Here is a tiny trained network, its code and every weight. The questions are about switching its units off for an input and a class, where a switched-off unit gives its printed mean instead of its output.

import numpy as np


def w(rows, s, z=0):
    codes = np.array(rows[::2]) - 128.0
    scale = np.full(codes.shape[1], s)
    scale[-1] = z or s
    return codes * scale


def norm(h):
    return h / np.sqrt((h * h).mean(-1, keepdims=True) + 1e-5)


def f(y):
    return y / 2 * (1 + np.tanh(0.7978845608 * (y + 0.044715 * y**3)))


def log_softmax(a):
    a = a - a.max(-1, keepdims=True)
    return a - np.log(np.exp(a).sum(-1, keepdims=True))


def net(x, mask):
    res = np.array(x, float).reshape(1, 6) / 4 @ E
    u = 0
    for l in range(2):
        y = f(norm(res) @ A[l][:, :-1].T + A[l][:, -1])
        res = res + np.where(mask[u : u + 9], y, B[l][:, -1]) @ B[l][:, :-1]
        u += 9
    return log_softmax(norm(res)[-1] @ U[:, :-1].T + U[:, -1])


A, B = {}, {}
E = w([
[202,255,123,195,106,160,83],'x0',
[93,168,102,197,211,57,63],'x1',
[124,129,119,118,122,134,115],'x2',
[124,149,123,115,118,109,144],'x3',
[127,121,116,138,136,161,121],'x4',
[134,108,153,133,138,126,112],'x5',
],0.0069)
A[0] = w([
[179,161,58,77,122,186,172,98],'0.n0',
[116,153,76,126,61,99,33,171],'0.n1',
[220,171,197,135,24,184,110,7],'0.n2',
[22,94,154,87,63,178,187,179],'0.n3',
[47,134,113,183,76,91,94,75],'0.n4',
[206,107,122,180,81,170,126,22],'0.n5',
[195,43,143,171,144,254,123,254],'0.n6',
[201,222,163,156,69,181,69,189],'0.n7',
[10,112,118,119,224,85,104,78],'0.n8',
],0.0059,0.0021)
B[0] = w([
[178,83,145,116,130,87,150,155],'0.n0',
[116,83,169,133,138,142,126,159],'0.n1',
[178,169,1,58,116,46,153,198],'0.n2',
[96,113,183,162,90,153,124,207],'0.n3',
[114,119,125,115,185,120,96,134],'0.n4',
[164,180,133,66,181,109,140,145],'0.n5',
[119,139,106,115,75,115,170,191],'0.n6',
[147,160,127,132,105,117,130,254],'0.n7',
[207,120,61,135,154,127,192,187],'0.n8',
],0.0071,0.0061)
A[1] = w([
[134,182,122,101,177,70,40,86],'1.n0',
[52,76,64,152,189,117,146,72],'1.n1',
[77,52,74,55,96,104,202,115],'1.n2',
[85,154,56,171,92,81,136,182],'1.n3',
[241,51,81,130,147,127,92,180],'1.n4',
[84,254,131,209,174,140,68,158],'1.n5',
[100,74,227,121,53,164,182,74],'1.n6',
[110,109,90,61,194,20,125,250],'1.n7',
[167,106,86,168,111,190,135,67],'1.n8',
],0.0058,0.0014)
B[1] = w([
[121,114,195,172,100,171,120,193],'1.n0',
[250,170,82,85,208,2,194,169],'1.n1',
[81,114,142,206,146,185,65,253],'1.n2',
[105,55,169,141,172,104,99,182],'1.n3',
[84,119,65,126,118,106,149,170],'1.n4',
[41,90,214,209,57,194,62,250],'1.n5',
[60,176,227,66,117,235,182,225],'1.n6',
[142,91,55,128,128,160,178,204],'1.n7',
[126,117,137,125,167,40,108,126],'1.n8',
],0.006,0.0044)
U = w([
[30,80,185,89,90,224,195,177],'0',
[130,59,24,160,239,72,180,193],'1',
[127,124,150,105,173,120,104,2],'2',
[115,126,127,77,173,127,81,23],'3',
[126,118,149,100,159,110,97,30],'4',
[110,142,139,65,189,123,76,15],'5',
[197,196,41,88,54,105,165,200],'6',
[92,160,181,247,117,140,30,194],'7',
],0.014,0.0061)

Each question gives the input, the list of numbers given to net, and the class t.
The units are the neurons (one row each of A and B). Each row of codes is followed by its name. A weight is (code - 128) times the scale printed after its matrix; where a second scale follows, it is the last column's (A, B and U).
mask holds one flag per neuron, layer by layer. A switched-off neuron (its flag False) gives its mean, the last column of its row in B, instead of its output. The means were averaged over made-up inputs and are rounded, as every weight is.
A unit's drop is (log p(t) with every unit on - log p(t) with that unit switched off) / (log p(t) with every unit on - log p(t) with every unit switched off).
The circuit of an input: a set's keep is (log p(t) with only the set's units on - log p(t) with every unit switched off) / (log p(t) with every unit on - log p(t) with every unit switched off). Starting from the 12 units with the biggest drops (on a tie, the unit counted first), units are removed one at a time, each time the one whose removal leaves the highest keep (on an exact tie, the one counted first), for as long as the keep stays at least 0.8.
units of the circuit, in order: the units of the circuit, biggest drop first
k most important neurons: the k neurons with the biggest drops, biggest first
k most important neurons of layer l: the k neurons of layer l with the biggest drops, biggest first
drop of u: that unit's drop, to one decimal
input [6,-1,-6,-3,2,4], class 6: units of the circuit, in order => [0.n2]
input [-5,1,8,-8,1,7], class 1: 3 most important neurons => [0.n8 1.n1 1.n5]
input [1,-6,-7,2,5,1], class 6: 2 most important neurons => [0.n2 1.n5]
input [0,8,7,4,2,-7], class 1: 2 most important neurons => [0.n8 1.n1]
input [-6,1,7,6,8,2], class 1: 2 most important neurons => [0.n8 1.n1]
input [-5,1,-4,1,7,6], class 1: 2 most important neurons => [0.n8 1.n1]
input [0,6,-6,7,7,-1], class 1: 3 most important neurons of layer 0 => [0.n8 0.n3 0.n7]
input [-8,1,3,-8,-7,-4], class 1: 3 most important neurons => [0.n8 1.n1 1.n5]
input [1,-4,7,4,3,2], class 6: drop of 0.n2 => 0.8
input [-5,1,-7,5,-6,8], class 1: drop of 0.n8 => 0.6
input [-2,1,-8,5,0,-8], class 1: drop of 1.n7 => 0.0
input [2,1,6,5,-5,-4], class 7: drop of 1.n6 => 0.1
